Below is a small trained network, with its code and all its weights. Each question gives an input and a target symbol and asks what happens when units are switched off, that is, made to give their printed mean instead of their output.

import numpy as np


def w(rows, s, z=0):
    codes = np.array(rows[::2]) - 128.0
    scale = np.full(codes.shape[1], s)
    scale[-1] = z or s
    return codes * scale


def norm(h):
    return h / np.sqrt((h * h).mean(-1, keepdims=True) + 1e-5)


def f(y):
    return y / 2 * (1 + np.tanh(0.7978845608 * (y + 0.044715 * y**3)))


def softmax(a):
    e = np.exp(a - a.max(-1, keepdims=True))
    return e / e.sum(-1, keepdims=True)


def log_softmax(a):
    a = a - a.max(-1, keepdims=True)
    return a - np.log(np.exp(a).sum(-1, keepdims=True))


def net(x, mask):
    ids = ['ΔΦΨαβγεημξπστω'.index(c) for c in x.split()]
    T = len(ids)
    res = E[ids] + P[:T]
    u = 0
    for l in range(2):
        r = norm(res)
        for j in range(2):
            rows = slice(2 * j, 2 * j + 2)
            q, k, v = (r @ M[l][rows].T for M in (Q, K, V))
            z = softmax(np.where(np.tri(T) > 0, q @ k.T / 2**0.5, -1e9)) @ v
            o = O[l][rows]
            res = res + np.where(mask[u + j], z, o[:, -1]) @ o[:, :-1]
        u += 2
        y = f(norm(res) @ A[l][:, :-1].T + A[l][:, -1])
        res = res + np.where(mask[u : u + 12], y, B[l][:, -1]) @ B[l][:, :-1]
        u += 12
    return log_softmax(norm(res)[-1] @ U[:, :-1].T + U[:, -1])


Q, K, V, O, A, B = {}, {}, {}, {}, {}, {}
E = w([
[202,152,40,58,145,81,36,169,154,18],'Δ',
[148,133,135,92,80,66,161,104,95,131],'Φ',
[247,55,234,99,122,156,184,68,57,199],'Ψ',
[145,252,118,130,102,108,95,160,75,146],'α',
[125,135,156,58,124,71,144,114,102,146],'β',
[238,87,10,147,121,71,47,174,109,193],'γ',
[171,151,144,169,174,169,144,113,151,115],'ε',
[125,148,112,85,126,64,161,136,177,178],'η',
[181,140,105,141,169,156,167,112,99,79],'μ',
[107,120,188,132,90,76,148,133,159,150],'ξ',
[128,137,77,98,111,127,190,122,174,164],'π',
[136,123,107,105,134,208,158,129,82,90],'σ',
[70,98,107,119,143,123,178,116,122,160],'τ',
[125,125,132,108,173,208,127,164,138,119],'ω',
],0.0047)
P = w([
[87,109,128,100,90,116,59,2,160,109],'0',
[120,148,138,129,146,103,119,72,134,113],'1',
[98,114,129,116,109,132,105,78,179,116],'2',
[130,160,147,139,148,108,144,105,108,123],'3',
[123,116,142,106,110,135,145,118,171,129],'4',
[140,157,149,137,151,112,154,136,102,135],'5',
[140,119,146,116,126,134,164,154,163,132],'6',
[151,149,153,146,145,115,166,169,98,148],'7',
[150,124,157,135,114,139,164,181,142,143],'8',
[155,145,160,140,132,138,170,197,92,167],'9',
],0.0045)
Q[0] = w([
[162,130,89,169,123,179,2,111,120,32],'0.h1',
[159,179,155,153,140,140,129,188,53,157],'0.h1',
[83,85,136,110,113,99,145,76,185,114],'0.h2',
[108,113,65,185,139,168,26,101,141,40],'0.h2',
],0.0078)
K[0] = w([
[124,152,153,117,108,63,61,13,126,101],'0.h1',
[167,170,163,137,159,54,192,190,83,125],'0.h1',
[60,62,113,114,100,197,124,94,153,147],'0.h2',
[149,160,106,110,139,101,43,2,152,114],'0.h2',
],0.0061)
V[0] = w([
[89,84,233,59,180,90,47,168,37,110],'0.h1',
[174,131,241,160,173,148,65,219,245,151],'0.h1',
[64,54,119,135,254,229,191,115,108,155],'0.h2',
[241,151,19,9,209,160,101,82,90,61],'0.h2',
],0.0029)
O[0] = w([
[108,69,107,144,150,118,253,105,165,129,77],'0.h1',
[177,161,83,100,110,177,157,6,137,129,2],'0.h1',
[71,141,69,181,44,132,149,124,121,106,211],'0.h2',
[124,86,155,133,99,246,150,157,110,201,76],'0.h2',
],0.0044,0.002)
A[0] = w([
[98,103,207,152,42,110,171,122,144,182,118],'0.n1',
[88,104,63,62,58,160,108,166,88,205,63],'0.n2',
[61,95,57,183,124,178,156,30,110,127,15],'0.n3',
[135,159,173,76,112,112,45,151,80,150,78],'0.n4',
[158,56,121,172,116,168,88,186,80,136,99],'0.n5',
[148,126,94,94,171,156,111,197,144,39,131],'0.n6',
[87,104,51,162,119,96,197,3,107,167,2],'0.n7',
[181,62,151,162,134,158,157,49,118,170,97],'0.n8',
[133,76,120,136,117,194,136,149,127,146,84],'0.n9',
[170,110,12,65,138,61,68,134,101,65,92],'0.n10',
[180,61,139,55,143,18,144,119,121,156,60],'0.n11',
[165,102,143,165,109,107,161,139,80,83,125],'0.n12',
],0.0044,0.0027)
B[0] = w([
[228,106,124,42,179,159,151,156,95,90,247],'0.n1',
[177,133,183,141,155,76,111,125,162,54,136],'0.n2',
[212,166,138,99,200,85,128,66,205,179,118],'0.n3',
[171,171,45,172,153,119,126,163,172,105,204],'0.n4',
[148,141,152,191,173,98,103,64,217,213,113],'0.n5',
[211,160,161,132,115,159,103,70,201,26,171],'0.n6',
[240,100,38,125,198,118,159,117,99,84,154],'0.n7',
[36,45,121,60,140,153,158,151,126,113,113],'0.n8',
[109,179,138,182,103,33,109,103,161,184,85],'0.n9',
[63,4,178,162,160,107,128,120,227,96,183],'0.n10',
[83,119,147,175,108,228,88,37,159,184,231],'0.n11',
[90,196,159,89,155,204,138,138,201,152,169],'0.n12',
],0.0033,0.0013)
Q[1] = w([
[245,204,163,83,82,131,244,218,171,142],'1.h1',
[148,93,139,180,90,118,110,105,253,83],'1.h1',
[193,222,146,103,95,117,254,149,14,168],'1.h2',
[78,85,42,176,161,44,98,218,52,147],'1.h2',
],0.0046)
K[1] = w([
[175,143,96,163,88,106,238,233,129,63],'1.h1',
[114,51,79,67,24,54,38,90,177,78],'1.h1',
[143,247,80,171,162,106,253,191,131,204],'1.h2',
[56,85,156,168,209,214,113,134,38,80],'1.h2',
],0.0045)
V[1] = w([
[78,131,42,170,237,122,98,120,101,131],'1.h1',
[124,182,252,195,172,166,125,87,72,133],'1.h1',
[155,87,183,148,110,153,63,97,52,3],'1.h2',
[133,200,137,145,178,160,180,137,40,89],'1.h2',
],0.0028)
O[1] = w([
[64,104,144,61,79,219,82,148,146,125,248],'1.h1',
[179,103,68,113,38,66,114,155,208,115,253],'1.h1',
[252,127,221,149,39,141,226,104,58,73,126],'1.h2',
[93,42,207,115,100,133,47,69,188,71,187],'1.h2',
],0.0031,0.00047)
A[1] = w([
[146,132,109,106,90,174,135,117,116,142,58],'1.n1',
[180,130,124,97,86,134,74,79,89,140,64],'1.n2',
[125,108,138,160,163,136,188,145,156,112,139],'1.n3',
[146,147,90,172,124,78,69,122,136,52,74],'1.n4',
[78,127,111,157,99,166,130,166,83,89,80],'1.n5',
[128,186,77,137,149,132,99,160,135,116,84],'1.n6',
[85,109,133,174,141,128,149,49,152,124,84],'1.n7',
[72,146,75,91,146,137,103,126,92,180,15],'1.n8',
[2,110,79,153,73,33,129,159,37,66,5],'1.n9',
[133,70,93,61,116,103,114,147,124,156,82],'1.n10',
[131,104,174,144,133,155,46,105,119,167,105],'1.n11',
[104,148,138,119,113,135,179,132,93,49,148],'1.n12',
],0.0059,0.0023)
B[1] = w([
[102,136,125,109,93,151,103,91,135,101,121],'1.n1',
[62,174,110,154,95,118,133,183,140,94,129],'1.n2',
[80,127,89,89,75,89,123,167,110,120,148],'1.n3',
[75,97,132,69,132,178,134,132,82,184,149],'1.n4',
[95,171,186,139,179,110,134,117,217,166,142],'1.n5',
[114,141,151,102,143,115,101,143,20,134,143],'1.n6',
[137,161,190,116,117,59,97,163,146,162,130],'1.n7',
[177,129,100,85,73,161,139,175,207,142,130],'1.n8',
[8,72,90,78,59,74,212,254,187,137,254],'1.n9',
[151,169,141,215,126,188,176,148,120,125,137],'1.n10',
[93,89,73,140,178,118,155,143,108,110,135],'1.n11',
[97,128,56,152,200,121,176,149,157,176,170],'1.n12',
],0.0043,0.0066)
U = w([
[253,137,203,162,127,79,181,214,85,91,29],'Δ',
[152,47,88,253,140,132,39,132,158,204,144],'Φ',
[49,97,104,82,106,65,177,226,164,129,210],'Ψ',
[83,190,88,156,6,203,98,54,152,55,159],'α',
[46,174,204,216,242,173,134,100,166,108,61],'β',
[118,182,111,57,153,129,39,160,10,138,169],'γ',
[114,109,140,226,121,129,149,103,28,76,95],'ε',
[192,163,5,111,199,107,207,50,102,82,113],'η',
[174,157,64,52,105,150,76,82,219,235,7],'μ',
[158,163,221,93,131,6,108,40,183,147,171],'ξ',
[153,37,155,56,189,161,55,130,176,1,124],'π',
[123,43,210,87,116,214,188,55,69,199,144],'σ',
[201,135,163,209,24,121,109,159,123,129,115],'τ',
[145,138,113,117,118,179,122,134,123,157,32],'ω',
],0.005,0.0019)

Each question gives the input, a string of symbols that net reads in full, and the target symbol t.
The units are the heads (2 rows each of Q, K, V and O) and the neurons (one row each of A and B). Each row of codes is followed by its name. A weight is (code - 128) times the scale printed after its matrix; where a second scale follows, it is the last column's (O, A, B and U).
mask holds one flag per unit, layer by layer, with each layer's heads first. A switched-off unit (its flag False) gives its mean, the last column of its rows in O or B, instead of its output. The means were averaged over made-up inputs and are rounded, as every weight is.
A unit's drop is (log p(t) with every unit on - log p(t) with that unit switched off) / (log p(t) with every unit on - log p(t) with every unit switched off).
The circuit of an input: a set's keep is (log p(t) with only the set's units on - log p(t) with every unit switched off) / (log p(t) with every unit on - log p(t) with every unit switched off). Starting from the 12 units with the biggest drops (on a tie, the unit counted first), units are removed one at a time, each time the one whose removal leaves the highest keep (on an exact tie, the one counted first), for as long as the keep stays at least 0.8.
units of the circuit, in order: the units of the circuit, biggest drop first
most important unit: the unit with the biggest drop
top k neurons: the k neurons with the biggest drops, biggest first
k most important neurons of layer l: the k neurons of layer l with the biggest drops, biggest first
which heads matter: for each layer, one digit per head in row order, 1 if its drop is at least 0.15 and else 0, layers parted by /
input μ Δ π β π β, target γ: which heads matter -> 11 / 00
input τ Ψ γ ε Ψ β τ ξ η β, target ξ: units of the circuit, in order -> (0.h2, 1.n9, 0.n11)
input ξ ε τ τ σ σ, target β: units of the circuit, in order -> (1.n9, 1.n5)
input Φ ε Ψ π, target γ: units of the circuit, in order -> (0.h1, 1.n9, 1.n6)
input β σ η, target Δ: which heads matter -> 01 / 00
input τ τ τ Φ ε ε ε, target α: top 3 neurons -> (1.n9, 0.n10, 1.n1)
input τ α α η, target μ: top 3 neurons -> (1.n9, 1.n8, 0.n11)
input β ε σ σ τ π Φ ε ε Φ, target α: top 3 neurons -> (0.n11, 1.n9, 1.n2)
input ε τ τ τ σ τ β β ε ξ, target ξ: units of the circuit, in order -> (0.h2, 1.n9, 0.h1)
input τ ξ η γ ε η Φ, target μ: 2 most important neurons of layer 1 -> (1.n9, 1.n8)
input Δ Δ ε μ, target σ: top 3 neurons -> (1.n9, 0.n8, 1.n12)
input τ β Δ ξ ε ε, target η: units of the circuit, in order -> (1.n9, 0.h1)
input ω Φ τ β ξ Ψ Δ Δ η β, target μ: most important unit -> 0.n11
input Φ Φ ξ σ γ, target Φ: top 2 neurons -> (1.n9, 0.n11)
input τ Δ τ π τ ω ε ξ, target η: units of the circuit, in order -> (0.h1, 1.n9, 0.n7)
input τ γ τ τ ω, target β: units of the circuit, in order -> (1.n9, 1.h1, 0.h2, 1.n5)
input ξ α π, target γ: units of the circuit, in order -> (0.h1, 1.n9, 1.h2, 1.n6)
input γ Φ ω σ α Φ, target Δ: 2 most important neurons of layer 1 -> (1.n9, 1.n4)
input Δ ε ω ε τ, target η: units of the circuit, in order -> (0.h1, 0.n7, 1.n9)
input ξ τ σ, target η: which heads matter -> 00 / 01
input τ β τ Δ Ψ ε, target σ: which heads matter -> 11 / 00
input σ η ξ, target Δ: which heads matter -> 01 / 00
input η α α, target γ: units of the circuit, in order -> (1.n9, 1.n6, 0.n4)
input Φ β ε, target Δ: which heads matter -> 11 / 01
input τ τ τ β ξ Δ ξ, target ξ: which heads matter -> 01 / 00
input α ε μ, target π: top 3 neurons -> (1.n9, 0.n6, 0.n4)
input η α ε, target γ: most important unit -> 1.h2
input τ τ ε τ τ Δ ω τ, target η: which heads matter -> 10 / 00
input ε τ π ε Φ Φ β π β, target γ: which heads matter -> 10 / 00
